Below are the code and all the weights of a small trained network. Each question names an input and a target symbol and asks about switching units off, where a switched-off unit gives its printed mean instead of its output.

import numpy as np


def w(rows, s, z=0):
    codes = np.array(rows[::2]) - 128.0
    scale = np.full(codes.shape[1], s)
    scale[-1] = z or s
    return codes * scale


def f(y):
    return np.maximum(y, 0)


def softmax(a):
    e = np.exp(a - a.max(-1, keepdims=True))
    return e / e.sum(-1, keepdims=True)


def log_softmax(a):
    a = a - a.max(-1, keepdims=True)
    return a - np.log(np.exp(a).sum(-1, keepdims=True))


def net(x, mask):
    ids = ['αγδζθλξπσψ'.index(c) for c in x.split()]
    T = len(ids)
    res = E[ids] + P[:T]
    r = res
    for j in range(3):
        rows = slice(4 * j, 4 * j + 4)
        q, k, v = (r @ M[0][rows].T for M in (Q, K, V))
        z = softmax(np.where(np.tri(T) > 0, q @ k.T / 4**0.5, -1e9)) @ v
        o = O[0][rows]
        res = res + np.where(mask[j], z, o[:, -1]) @ o[:, :-1]
    y = f(res @ A[0][:, :-1].T + A[0][:, -1])
    res = res + np.where(mask[3:7], y, B[0][:, -1]) @ B[0][:, :-1]
    return log_softmax(res[-1] @ U[:, :-1].T + U[:, -1])


Q, K, V, O, A, B = {}, {}, {}, {}, {}, {}
E = w([
[149,103,147,92],'α',
[101,146,173,147],'γ',
[79,134,79,110],'δ',
[124,3,153,156],'ζ',
[93,132,115,147],'θ',
[120,131,112,144],'λ',
[139,127,105,86],'ξ',
[107,118,153,71],'π',
[126,114,94,62],'σ',
[95,135,140,106],'ψ',
],0.033)
P = w([
[177,30,170,247],'0',
[8,88,164,56],'1',
[11,84,161,57],'2',
[13,86,162,61],'3',
[13,90,164,58],'4',
[13,86,157,56],'5',
[7,82,161,60],'6',
[5,88,171,56],'7',
[6,86,163,52],'8',
[4,82,169,51],'9',
[6,81,167,48],'10',
[4,80,171,49],'11',
[3,80,171,32],'12',
[1,75,179,42],'13',
],0.0075)
Q[0] = w([
[71,109,157,106],'head 0',
[107,106,122,127],'head 0',
[39,72,93,92],'head 0',
[255,192,138,205],'head 0',
[179,130,106,115],'head 1',
[121,60,100,157],'head 1',
[193,142,101,165],'head 1',
[129,212,161,127],'head 1',
[82,144,93,196],'head 2',
[155,113,75,105],'head 2',
[147,123,151,146],'head 2',
[144,62,206,156],'head 2',
],0.02)
K[0] = w([
[223,92,84,208],'head 0',
[169,95,95,142],'head 0',
[183,47,128,173],'head 0',
[87,242,115,23],'head 0',
[107,135,165,43],'head 1',
[209,248,143,120],'head 1',
[39,165,148,103],'head 1',
[90,53,160,99],'head 1',
[128,174,56,187],'head 2',
[138,124,31,30],'head 2',
[165,110,173,148],'head 2',
[114,4,156,150],'head 2',
],0.016)
V[0] = w([
[253,90,174,73],'head 0',
[159,92,67,158],'head 0',
[112,96,72,202],'head 0',
[116,127,204,201],'head 0',
[210,123,99,122],'head 1',
[105,109,78,129],'head 1',
[146,158,93,137],'head 1',
[173,207,138,140],'head 1',
[95,89,207,95],'head 2',
[172,96,135,125],'head 2',
[152,155,121,96],'head 2',
[114,91,121,105],'head 2',
],0.017)
O[0] = w([
[137,20,168,231,187],'head 0',
[209,107,94,137,161],'head 0',
[215,108,109,94,177],'head 0',
[167,140,254,80,192],'head 0',
[132,29,92,131,119],'head 1',
[124,160,90,123,137],'head 1',
[196,100,97,121,76],'head 1',
[182,97,165,130,27],'head 1',
[131,126,80,160,254],'head 2',
[63,180,87,83,120],'head 2',
[130,158,202,135,112],'head 2',
[114,138,108,159,213],'head 2',
],0.012,0.016)
A[0] = w([
[101,254,96,57,56],'neuron 0',
[42,109,103,203,101],'neuron 1',
[94,221,40,194,3],'neuron 2',
[101,125,178,229,15],'neuron 3',
],0.0087,0.0062)
B[0] = w([
[158,146,186,248,214],'neuron 0',
[248,144,158,114,248],'neuron 1',
[105,159,122,2,177],'neuron 2',
[62,73,102,14,179],'neuron 3',
],0.0069,0.019)
U = w([
[120,130,165,100,103],'α',
[135,122,110,248,84],'γ',
[92,112,81,92,156],'δ',
[133,120,141,137,126],'ζ',
[71,138,129,204,255],'θ',
[156,115,147,22,37],'λ',
[96,95,151,143,160],'ξ',
[178,139,145,188,70],'π',
[50,118,128,52,131],'σ',
[117,154,111,113,93],'ψ',
],0.011,0.0078)

Each question gives the input, a string of symbols that net reads in full, and the target symbol t.
The units are the heads (4 rows each of Q, K, V and O) and the neurons (one row each of A and B). Each row of codes is followed by its name. A weight is (code - 128) times the scale printed after its matrix; where a second scale follows, it is the last column's (O, A, B and U).
mask holds one flag per unit, heads first, then neurons. A switched-off unit (its flag False) gives its mean, the last column of its rows in O or B, instead of its output. The means were averaged over made-up inputs and are rounded, as every weight is.
A unit's drop is (log p(t) with every unit on - log p(t) with that unit switched off) / (log p(t) with every unit on - log p(t) with every unit switched off).
The circuit of an input: a set's keep is (log p(t) with only the set's units on - log p(t) with every unit switched off) / (log p(t) with every unit on - log p(t) with every unit switched off). Starting from all 7 units, units are removed one at a time, each time the one whose removal leaves the highest keep (on an exact tie, the one counted first), for as long as the keep stays at least 0.8.
circuit, biggest first: the units of the circuit, biggest drop first
unit that matters most: the unit with the biggest drop
top k neurons: the k neurons with the biggest drops, biggest first
heads that matter: for each layer, one digit per head in row order, 1 if its drop is at least 0.15 and else 0, layers parted by /
input θ λ α, target π: unit that matters most	neuron 0
input ψ σ σ λ σ σ σ ψ σ α α, target θ: top 3 neurons	[neuron 0; neuron 1; neuron 3]
input σ α σ δ δ, target δ: heads that matter	100
input ψ σ α α λ ψ λ ζ σ π ψ σ δ α, target δ: heads that matter	001
input σ λ α σ σ σ ψ σ α, target δ: circuit, biggest first	[neuron 2; head 0; neuron 0]
input θ ξ α γ λ, target π: top 3 neurons	[neuron 0; neuron 3; neuron 2]
input σ α σ ψ λ α α ψ σ σ ψ ψ θ, target δ: heads that matter	100
input α σ ψ α θ δ λ α δ θ λ θ σ, target ξ: circuit, biggest first	[head 0; neuron 3]
input λ ψ σ λ, target λ: heads that matter	111
input δ θ α θ, target ψ: heads that matter	100
input γ δ σ σ α ψ ψ ψ ζ δ σ δ γ, target ψ: heads that matter	011
input ψ λ ξ γ λ ξ, target θ: circuit, biggest first	[neuron 0; head 0; neuron 1; neuron 3]
input δ α θ σ ξ, target ψ: circuit, biggest first	[neuron 0; neuron 2; head 0]
input γ σ π σ λ, target α: unit that matters most	head 0
input π σ α σ, target σ: top 2 neurons	[neuron 0; neuron 3]
input λ δ θ, target λ: heads that matter	111
input σ γ α ξ α σ θ λ α λ π ψ π γ, target δ: circuit, biggest first	[head 0; neuron 2; neuron 3]
input γ σ θ θ σ α σ π σ λ π σ α, target α: top 2 neurons	[neuron 0; neuron 1]
input ζ π σ γ σ θ π σ σ α δ σ σ θ, target ξ: heads that matter	111
input θ α δ σ σ δ σ π α λ ψ δ π, target π: circuit, biggest first	[neuron 0; head 0; head 1; neuron 3]
input λ ψ π, target λ: circuit, biggest first	[head 0]
input α δ λ, target ξ: circuit, biggest first	[neuron 3; head 0; head 2]
input α π σ γ α σ δ, target ξ: circuit, biggest first	[neuron 3; head 0; head 2]
input α θ δ α, target ξ: circuit, biggest first	[neuron 3; head 0]
input ξ ψ σ ξ π σ ψ α σ λ π θ σ, target γ: heads that matter	110
input σ σ θ θ ψ σ δ θ λ ζ α α ψ, target θ: circuit, biggest first	[head 1; neuron 0]
input δ δ δ σ σ ξ γ λ π, target ψ: top 2 neurons	[neuron 0; neuron 2]
input π γ γ δ σ γ, target σ: circuit, biggest first	[neuron 3; head 0]
input λ α δ σ ζ σ λ, target π: circuit, biggest first	[head 0]
